Below are the code and all the weights of a small trained network. Each question names an input and a class and asks about switching units off, where a switched-off unit gives its printed mean instead of its output.

import numpy as np


def w(rows, s, z=0):
    codes = np.array(rows[::2]) - 128.0
    scale = np.full(codes.shape[1], s)
    scale[-1] = z or s
    return codes * scale


def norm(h):
    return h / np.sqrt((h * h).mean(-1, keepdims=True) + 1e-5)


def f(y):
    return y / 2 * (1 + np.tanh(0.7978845608 * (y + 0.044715 * y**3)))


def log_softmax(a):
    a = a - a.max(-1, keepdims=True)
    return a - np.log(np.exp(a).sum(-1, keepdims=True))


def net(x, mask):
    res = np.array(x, float).reshape(1, 5) / 4 @ E
    u = 0
    for l in range(2):
        y = f(norm(res) @ A[l][:, :-1].T + A[l][:, -1])
        res = res + np.where(mask[u : u + 16], y, B[l][:, -1]) @ B[l][:, :-1]
        u += 16
    return log_softmax(norm(res)[-1] @ U[:, :-1].T + U[:, -1])


A, B = {}, {}
E = w([
[213,165,166,220,243],'x0',
[254,65,12,33,155],'x1',
[72,21,74,225,169],'x2',
[54,220,21,91,205],'x3',
[80,62,208,51,213],'x4',
],0.00081)
A[0] = w([
[202,159,161,171,220,70],'L0N0',
[91,80,73,47,71,59],'L0N1',
[85,64,219,53,206,149],'L0N2',
[92,57,102,198,131,134],'L0N3',
[90,47,48,187,162,70],'L0N4',
[196,252,179,32,103,83],'L0N5',
[216,128,202,190,179,99],'L0N6',
[62,122,113,87,63,117],'L0N7',
[140,136,55,196,71,78],'L0N8',
[121,55,173,115,17,187],'L0N9',
[161,157,199,124,89,193],'L0N10',
[93,39,60,201,169,82],'L0N11',
[165,189,71,210,31,126],'L0N12',
[253,26,106,90,131,253],'L0N13',
[66,84,106,37,22,55],'L0N14',
[210,168,136,177,235,44],'L0N15',
],0.0043,0.002)
B[0] = w([
[61,65,61,179,34,159],'L0N0',
[110,138,73,169,58,147],'L0N1',
[227,33,82,117,152,200],'L0N2',
[182,144,210,96,80,159],'L0N3',
[119,118,174,68,52,148],'L0N4',
[123,46,207,72,17,177],'L0N5',
[103,80,119,196,127,174],'L0N6',
[106,103,112,182,132,153],'L0N7',
[128,74,140,86,150,134],'L0N8',
[120,111,147,216,163,206],'L0N9',
[148,124,181,158,127,180],'L0N10',
[132,102,179,79,46,157],'L0N11',
[185,3,116,98,215,174],'L0N12',
[184,197,160,184,111,253],'L0N13',
[99,69,89,181,87,170],'L0N14',
[62,95,56,133,52,162],'L0N15',
],0.0043,0.0025)
A[1] = w([
[160,160,175,170,174,182],'L1N0',
[214,235,109,147,124,189],'L1N1',
[54,164,96,10,121,167],'L1N2',
[62,71,153,153,145,112],'L1N3',
[188,60,111,96,208,78],'L1N4',
[53,169,64,32,154,108],'L1N5',
[189,158,101,155,126,98],'L1N6',
[80,125,197,146,192,112],'L1N7',
[2,83,234,157,233,136],'L1N8',
[191,112,183,191,115,250],'L1N9',
[93,180,162,176,126,144],'L1N10',
[94,83,130,135,123,81],'L1N11',
[80,123,111,154,114,83],'L1N12',
[210,158,98,150,73,170],'L1N13',
[82,139,95,97,145,12],'L1N14',
[106,165,50,48,111,168],'L1N15',
],0.0037,0.0017)
B[1] = w([
[59,192,78,115,195,153],'L1N0',
[10,190,85,72,169,141],'L1N1',
[167,125,187,183,179,141],'L1N2',
[162,177,79,122,93,156],'L1N3',
[180,69,27,90,166,135],'L1N4',
[172,97,228,251,209,124],'L1N5',
[44,110,129,89,136,131],'L1N6',
[140,187,83,97,101,133],'L1N7',
[133,230,35,39,89,185],'L1N8',
[62,199,109,60,205,252],'L1N9',
[118,130,93,99,157,131],'L1N10',
[167,149,102,138,106,135],'L1N11',
[159,113,78,160,96,126],'L1N12',
[31,160,99,77,179,182],'L1N13',
[192,28,171,207,87,94],'L1N14',
[89,218,204,228,183,140],'L1N15',
],0.0026,0.0029)
U = w([
[76,86,64,197,45,156],'0',
[139,120,248,40,46,147],'1',
[92,225,88,79,159,171],'2',
[184,42,86,82,190,137],'3',
[131,148,219,214,188,136],'4',
[140,132,129,120,121,2],'5',
],0.011,0.0059)

Each question gives the input, the list of numbers given to net, and the class t.
The units are the neurons (one row each of A and B). Each row of codes is followed by its name. A weight is (code - 128) times the scale printed after its matrix; where a second scale follows, it is the last column's (A, B and U).
mask holds one flag per neuron, layer by layer. A switched-off neuron (its flag False) gives its mean, the last column of its row in B, instead of its output. The means were averaged over made-up inputs and are rounded, as every weight is.
A unit's drop is (log p(t) with every unit on - log p(t) with that unit switched off) / (log p(t) with every unit on - log p(t) with every unit switched off).
The circuit of an input: a set's keep is (log p(t) with only the set's units on - log p(t) with every unit switched off) / (log p(t) with every unit on - log p(t) with every unit switched off). Starting from the 12 units with the biggest drops (on a tie, the unit counted first), units are removed one at a time, each time the one whose removal leaves the highest keep (on an exact tie, the one counted first), for as long as the keep stays at least 0.8.
units of the circuit, in order: the units of the circuit, biggest drop first
unit that matters most: the unit with the biggest drop
top k neurons: the k neurons with the biggest drops, biggest first
k most important neurons of layer l: the k neurons of layer l with the biggest drops, biggest first
input [6,-1,-6,1,-2], class 0: units of the circuit, in order => (L0N0)
input [-7,4,-4,0,-8], class 3: top 4 neurons => (L0N12 L0N0 L0N15 L0N8)
input [6,2,-3,8,7], class 4: top 2 neurons => (L0N12 L1N15)
input [-5,6,0,-8,-5], class 4: units of the circuit, in order => (L0N9 L0N13)
input [0,7,7,6,2], class 1: units of the circuit, in order => (L0N4 L0N11)
input [7,8,0,-2,8], class 2: 3 most important neurons of layer 1 => (L1N1 L1N13 L1N9)
input [7,6,5,-7,-1], class 0: 3 most important neurons of layer 0 => (L0N0 L0N15 L0N6)
input [-7,4,-5,1,6], class 0: 3 most important neurons of layer 0 => (L0N14 L0N1 L0N12)
input [-6,-4,-6,7,2], class 4: 2 most important neurons of layer 1 => (L1N5 L1N2)
input [1,-8,-7,-5,3], class 2: 3 most important neurons of layer 0 => (L0N11 L0N4 L0N3)
input [-3,8,-5,1,1], class 2: units of the circuit, in order => (L0N13 L1N1)
input [-7,-4,-4,-4,8], class 3: 4 most important neurons of layer 0 => (L0N2 L0N0 L0N15 L0N6)
input [1,0,-1,-5,-5], class 3: 2 most important neurons of layer 0 => (L0N12 L0N8)
input [-1,-3,2,-8,0], class 4: unit that matters most => L0N9
input [-5,3,-3,5,2], class 0: top 2 neurons => (L0N14 L0N1)
input [-1,6,-1,-6,3], class 2: 2 most important neurons of layer 0 => (L0N13 L0N12)
input [-1,1,5,-8,0], class 4: top 2 neurons => (L0N9 L0N5)
input [8,4,-7,6,1], class 0: units of the circuit, in order => (L0N0 L0N15)
input [1,4,4,4,-4], class 1: top 2 neurons => (L0N4 L0N11)
input [-6,-4,-1,-7,6], class 4: units of the circuit, in order => (L0N9)
input [-2,3,-2,-6,-6], class 3: 2 most important neurons of layer 1 => (L1N15 L1N4)
input [-4,4,-5,4,-4], class 1: top 3 neurons => (L0N5 L0N2 L0N0)
input [8,5,3,-7,-3], class 0: 2 most important neurons of layer 0 => (L0N0 L0N15)
input [-2,-4,1,2,6], class 3: top 2 neurons => (L0N2 L0N13)
input [6,-3,-4,-1,-6], class 0: top 3 neurons => (L0N0 L0N15 L0N2)
input [4,8,3,-7,0], class 2: top 2 neurons => (L0N13 L1N1)
input [-6,-2,-4,5,5], class 0: units of the circuit, in order => (L0N14)
